Below are the code and all the weights of a small trained network. Each question names an input and a target symbol and asks about switching units off, where a switched-off unit gives its printed mean instead of its output.

import numpy as np


def w(rows, s, z=0):
    codes = np.array(rows[::2]) - 128.0
    scale = np.full(codes.shape[1], s)
    scale[-1] = z or s
    return codes * scale


def norm(h):
    return h / np.sqrt((h * h).mean(-1, keepdims=True) + 1e-5)


def f(y):
    return y / 2 * (1 + np.tanh(0.7978845608 * (y + 0.044715 * y**3)))


def softmax(a):
    e = np.exp(a - a.max(-1, keepdims=True))
    return e / e.sum(-1, keepdims=True)


def log_softmax(a):
    a = a - a.max(-1, keepdims=True)
    return a - np.log(np.exp(a).sum(-1, keepdims=True))


def net(x, mask):
    ids = ['εζθπσω'.index(c) for c in x.split()]
    T = len(ids)
    res = E[ids] + P[:T]
    r = norm(res)
    for j in range(2):
        rows = slice(4 * j, 4 * j + 4)
        q, k, v = (r @ M[0][rows].T for M in (Q, K, V))
        z = softmax(np.where(np.tri(T) > 0, q @ k.T / 4**0.5, -1e9)) @ v
        o = O[0][rows]
        res = res + np.where(mask[j], z, o[:, -1]) @ o[:, :-1]
    y = f(norm(res) @ A[0][:, :-1].T + A[0][:, -1])
    res = res + np.where(mask[2:18], y, B[0][:, -1]) @ B[0][:, :-1]
    return log_softmax(norm(res)[-1] @ U[:, :-1].T + U[:, -1])


Q, K, V, O, A, B = {}, {}, {}, {}, {}, {}
E = w([
[86,75,155,192],'ε',
[117,39,190,184],'ζ',
[25,9,107,81],'θ',
[156,161,199,95],'π',
[169,98,189,80],'σ',
[16,112,132,104],'ω',
],0.013)
P = w([
[190,241,44,99],'0',
[29,27,160,94],'1',
[87,53,211,32],'2',
[102,57,201,56],'3',
[164,2,169,179],'4',
[131,59,152,122],'5',
[110,17,102,81],'6',
],0.0065)
Q[0] = w([
[130,154,95,221],'H0',
[107,116,100,119],'H0',
[92,139,123,40],'H0',
[159,154,44,132],'H0',
[101,94,183,155],'H1',
[158,254,95,180],'H1',
[17,91,168,121],'H1',
[99,144,124,109],'H1',
],0.0092)
K[0] = w([
[52,57,164,142],'H0',
[164,67,84,162],'H0',
[170,117,88,140],'H0',
[160,73,254,114],'H0',
[107,107,29,118],'H1',
[64,82,212,49],'H1',
[255,212,87,132],'H1',
[96,209,153,101],'H1',
],0.0074)
V[0] = w([
[161,145,149,20],'H0',
[109,138,76,190],'H0',
[2,121,126,149],'H0',
[181,67,162,230],'H0',
[47,70,119,202],'H1',
[42,251,110,140],'H1',
[139,49,161,47],'H1',
[224,130,120,157],'H1',
],0.0098)
O[0] = w([
[116,91,88,213,149],'H0',
[157,166,133,57,59],'H0',
[119,92,49,69,143],'H0',
[94,165,213,90,190],'H0',
[96,147,135,12,128],'H1',
[246,141,100,110,2],'H1',
[56,46,113,167,177],'H1',
[124,157,216,165,186],'H1',
],0.011,0.0051)
A[0] = w([
[141,192,192,66,108],'N0',
[53,100,132,164,241],'N1',
[144,172,102,80,85],'N2',
[196,156,104,189,65],'N3',
[78,125,129,109,97],'N4',
[120,74,44,133,147],'N5',
[230,122,147,29,101],'N6',
[155,98,155,127,142],'N7',
[124,76,216,113,140],'N8',
[197,108,148,54,130],'N9',
[116,160,96,148,2],'N10',
[136,161,105,171,159],'N11',
[253,90,153,61,186],'N12',
[109,244,168,72,134],'N13',
[86,116,131,105,104],'N14',
[106,83,166,93,192],'N15',
],0.013,0.0066)
B[0] = w([
[223,156,96,84,157],'N0',
[177,45,197,76,253],'N1',
[44,205,185,207,126],'N2',
[120,108,192,242,136],'N3',
[67,99,156,205,148],'N4',
[196,19,139,50,157],'N5',
[92,226,51,235,143],'N6',
[157,205,79,113,142],'N7',
[94,197,56,50,205],'N8',
[128,254,54,187,138],'N9',
[118,109,88,158,117],'N10',
[107,169,164,86,134],'N11',
[59,218,46,194,148],'N12',
[224,151,142,60,163],'N13',
[64,130,135,192,149],'N14',
[90,147,77,85,206],'N15',
],0.0079,0.013)
U = w([
[130,151,53,132,155],'ε',
[34,166,191,76,101],'ζ',
[116,100,190,62,160],'θ',
[171,86,205,207,129],'π',
[58,114,150,254,184],'σ',
[127,58,23,104,1],'ω',
],0.0096,0.0046)

Each question gives the input, a string of symbols that net reads in full, and the target symbol t.
The units are the heads (4 rows each of Q, K, V and O) and the neurons (one row each of A and B). Each row of codes is followed by its name. A weight is (code - 128) times the scale printed after its matrix; where a second scale follows, it is the last column's (O, A, B and U).
mask holds one flag per unit, heads first, then neurons. A switched-off unit (its flag False) gives its mean, the last column of its rows in O or B, instead of its output. The means were averaged over made-up inputs and are rounded, as every weight is.
A unit's drop is (log p(t) with every unit on - log p(t) with that unit switched off) / (log p(t) with every unit on - log p(t) with every unit switched off).
The circuit of an input: a set's keep is (log p(t) with only the set's units on - log p(t) with every unit switched off) / (log p(t) with every unit on - log p(t) with every unit switched off). Starting from the 12 units with the biggest drops (on a tie, the unit counted first), units are removed one at a time, each time the one whose removal leaves the highest keep (on an exact tie, the one counted first), for as long as the keep stays at least 0.8.
units of the circuit, in order: the units of the circuit, biggest drop first
unit that matters most: the unit with the biggest drop
which heads matter: for each layer, one digit per head in row order, 1 if its drop is at least 0.15 and else 0, layers parted by /
drop of u: that unit's drop, to one decimal
input ε σ ε ε, target ε: units of the circuit, in order	(H1; N6)
input ω ζ ζ σ ζ π, target ω: which heads matter	10
input ω ε π σ ω, target ω: which heads matter	01
input π π ε θ, target π: units of the circuit, in order	(H1)
input ζ ζ θ σ ε, target ζ: which heads matter	11
input π ε ω, target σ: units of the circuit, in order	(H1; N13)
input ζ ζ π σ ε, target ζ: units of the circuit, in order	(H0; N8)
input π ζ σ ζ, target π: which heads matter	01
input π ζ ζ ζ σ σ θ, target π: units of the circuit, in order	(H1; H0)
input ω ζ π ζ, target ε: units of the circuit, in order	(H1; N9)
input ω π θ, target ε: drop of N12	0.1
input θ ω ζ, target ω: drop of H1	0.2
input σ ω σ, target π: drop of H0	0.4
input θ ω ε, target ω: unit that matters most	H0
